Below is a small trained network, with its code and all its weights. Each question gives an input and a class and asks what happens when units are switched off, that is, made to give their printed mean instead of their output.

import numpy as np


def w(rows, s, z=0):
    codes = np.array(rows[::2]) - 128.0
    scale = np.full(codes.shape[1], s)
    scale[-1] = z or s
    return codes * scale


def norm(h):
    return h / np.sqrt((h * h).mean(-1, keepdims=True) + 1e-5)


def f(y):
    return np.maximum(y, 0)


def log_softmax(a):
    a = a - a.max(-1, keepdims=True)
    return a - np.log(np.exp(a).sum(-1, keepdims=True))


def net(x, mask):
    res = np.array(x, float).reshape(1, 6) / 4 @ E
    u = 0
    for l in range(3):
        y = f(norm(res) @ A[l][:, :-1].T + A[l][:, -1])
        res = res + np.where(mask[u : u + 4], y, B[l][:, -1]) @ B[l][:, :-1]
        u += 4
    return log_softmax(norm(res)[-1] @ U[:, :-1].T + U[:, -1])


A, B = {}, {}
E = w([
[126,86,70,159,153,219,125,190,178,107,21],'x0',
[39,170,87,155,128,197,62,185,85,210,105],'x1',
[48,121,135,121,130,73,83,232,76,205,135],'x2',
[197,241,69,109,73,162,190,181,174,95,93],'x3',
[85,73,153,106,196,96,70,118,205,200,252],'x4',
[129,220,84,185,145,162,203,113,141,198,131],'x5',
],0.0018)
A[0] = w([
[192,116,148,83,95,146,137,134,167,3,88,224],'0.n1',
[141,210,85,126,124,101,144,185,142,172,154,2],'0.n2',
[94,213,77,173,88,129,94,168,117,132,53,32],'0.n3',
[105,94,123,78,137,124,76,161,118,150,169,28],'0.n4',
],0.0034,0.00037)
B[0] = w([
[212,85,8,203,51,100,146,143,69,65,145,251],'0.n1',
[212,195,177,103,55,196,67,186,161,167,51,205],'0.n2',
[120,17,119,3,218,134,202,58,122,170,169,241],'0.n3',
[108,125,118,231,164,63,126,155,159,71,135,193],'0.n4',
],0.0031,0.003)
A[1] = w([
[83,178,165,122,94,87,152,145,3,181,125,126],'1.n1',
[97,148,122,156,154,112,117,97,104,171,185,1],'1.n2',
[88,56,153,119,123,59,73,229,134,147,103,166],'1.n3',
[56,51,76,140,154,253,80,188,106,155,41,122],'1.n4',
],0.0034,0.00067)
B[1] = w([
[254,102,32,185,36,142,77,180,192,55,68,190],'1.n1',
[86,127,126,142,185,83,110,72,127,44,107,167],'1.n2',
[74,172,161,224,204,67,114,25,132,70,149,219],'1.n3',
[241,234,203,124,21,121,75,163,154,196,110,252],'1.n4',
],0.0033,0.0036)
A[2] = w([
[7,72,138,115,204,120,193,122,123,126,173,8],'2.n1',
[123,169,174,163,132,85,116,66,158,116,194,189],'2.n2',
[164,81,62,111,114,112,140,105,72,3,118,171],'2.n3',
[157,206,172,60,55,200,166,154,145,212,136,100],'2.n4',
],0.0035,0.0015)
B[2] = w([
[39,179,166,13,198,226,232,35,166,229,227,147],'2.n1',
[102,173,176,143,114,117,88,174,82,107,25,216],'2.n2',
[144,51,42,188,98,121,146,253,195,116,112,253],'2.n3',
[148,100,171,26,131,210,99,90,3,187,118,228],'2.n4',
],0.0043,0.0041)
U = w([
[101,147,173,193,139,69,57,148,129,107,104,141],'0',
[193,61,1,152,76,130,199,180,170,70,121,237],'1',
[51,131,170,78,204,118,176,44,148,139,205,5],'2',
[192,170,135,32,85,228,128,126,82,226,105,131],'3',
],0.0086,0.0012)

Each question gives the input, the list of numbers given to net, and the class t.
The units are the neurons (one row each of A and B). Each row of codes is followed by its name. A weight is (code - 128) times the scale printed after its matrix; where a second scale follows, it is the last column's (A, B and U).
mask holds one flag per neuron, layer by layer. A switched-off neuron (its flag False) gives its mean, the last column of its row in B, instead of its output. The means were averaged over made-up inputs and are rounded, as every weight is.
A unit's drop is (log p(t) with every unit on - log p(t) with that unit switched off) / (log p(t) with every unit on - log p(t) with every unit switched off).
The circuit of an input: a set's keep is (log p(t) with only the set's units on - log p(t) with every unit switched off) / (log p(t) with every unit on - log p(t) with every unit switched off). Starting from all 12 units, units are removed one at a time, each time the one whose removal leaves the highest keep (on an exact tie, the one counted first), for as long as the keep stays at least 0.8.
circuit, biggest first: the units of the circuit, biggest drop first
unit that matters most: the unit with the biggest drop
top k neurons: the k neurons with the biggest drops, biggest first
k most important neurons of layer l: the k neurons of layer l with the biggest drops, biggest first
drop when u is switched off: that unit's drop, to one decimal
input [-7,-4,0,6,7,-2], class 0: circuit, biggest first => [2.n2; 0.n3]
input [5,-1,8,-5,-6,4], class 3: circuit, biggest first => [1.n4; 0.n3]
input [-7,8,0,-5,-7,0], class 1: circuit, biggest first => [1.n1]
input [-3,0,-3,-7,4,-5], class 2: top 4 neurons => [2.n1; 1.n4; 1.n1; 0.n1]
input [-7,-1,-4,-8,-6,6], class 1: circuit, biggest first => [1.n1; 2.n3]
input [-4,0,8,-8,-3,8], class 1: top 4 neurons => [1.n1; 1.n4; 2.n4; 1.n2]
input [2,-8,8,2,8,-3], class 2: 2 most important neurons of layer 2 => [2.n1; 2.n3]
input [-5,-3,-6,5,8,8], class 3: top 2 neurons => [1.n3; 0.n2]
input [1,-4,5,-3,2,0], class 2: 2 most important neurons of layer 1 => [1.n4; 1.n1]
input [-8,7,-5,-8,-3,2], class 1: 3 most important neurons of layer 1 => [1.n1; 1.n4; 1.n3]
input [-8,5,0,5,7,-5], class 0: top 2 neurons => [0.n3; 2.n2]
input [5,-6,7,-3,7,0], class 2: drop when 2.n2 is switched off => 0.0
input [4,1,5,5,-5,-2], class 3: drop when 1.n4 is switched off => 0.2
input [-7,6,4,7,7,-3], class 0: drop when 0.n4 is switched off => 0.2
input [6,-5,6,-6,-1,1], class 0: unit that matters most => 1.n4
input [-2,4,-1,-4,6,0], class 2: drop when 0.n2 is switched off => 0.1
